The rows lie along a hidden order. The number after each row says roughly how far along it the row is, from 0 to 10. A new part has a new order.
[22 18  8  4 12 10  5  7 11 24  1  6 13  1  3  1  8  9 17  9 17] | 9
[19 18  8  4  7  8  7  7  5 23 -1  4  6  3  5 11  9  7 18  8 17] | 6
[23  7 10  3  5 10  9  6  5 29 -2  2  0  4  6 16 10  8 15  7 12] | 7
[27  9  9  5 13  8  7  3 10 19  1  3  7  7  7 10 11  8 17  9 16] | 1
[22  8  7  3  6 13  9  7  3 32 -2  3  4  3  6 15 10  7 17  5 15] | 1
[24 13  4  3  6 20  7 12  6 42 -3  5  9 -7  2  3  9  5 24  5 18] | 10
[32  0  9  4  7 14 13  4  3 19 -1  2  2  9  8 19 11  7 14  6 11] | 0
[52  7  8  6 13 14  7  3 10 13  1  4 11  6  8 11  9  7 14  7 13] | 7

New part:
[ 10  18 -25  22 -23 -10   0   4   8   4 -10  -3  33 -13  12  11 -22] | 9
[ 15  -4 -11  19 -12  -6   2  -5   9  -2  14  -2  34  -5  21  11  -1] | 1
[ 16  -2 -20  20 -12 -10  10   1  12  -2  -4   3  26 -17  12   7  -9] | 0
[ 32 -16 -26  21 -11  -5  11  -2  18  -1   0  -1  25 -20   7   8  -4] | 0
[ 24   6 -19  14 -18 -11   1  -1  11  -1   1   0  21  -5  13   9  -6] | 6
[ 18   0 -38  23 -12  -6   3   1   5  -3   5   1  34 -13  19   9  -8] | 6
[ 41  -8 -13  10 -22  -5  10   2  16  -5   2  -6  35  -2   7   6   2] | 10
[ 28 -10 -13  17 -12  -2   9   2  21  -6   5   2  17  -5  12   8   1] | 8
[ 26 -14 -28  18  -8   1  15   0  12  -3  11   0  43 -15  21   4  -1] | 4
[ 22   1 -22  19 -12  -8   3  -3   6  -3   5  -2  31 -12  13   9  -7] | 7
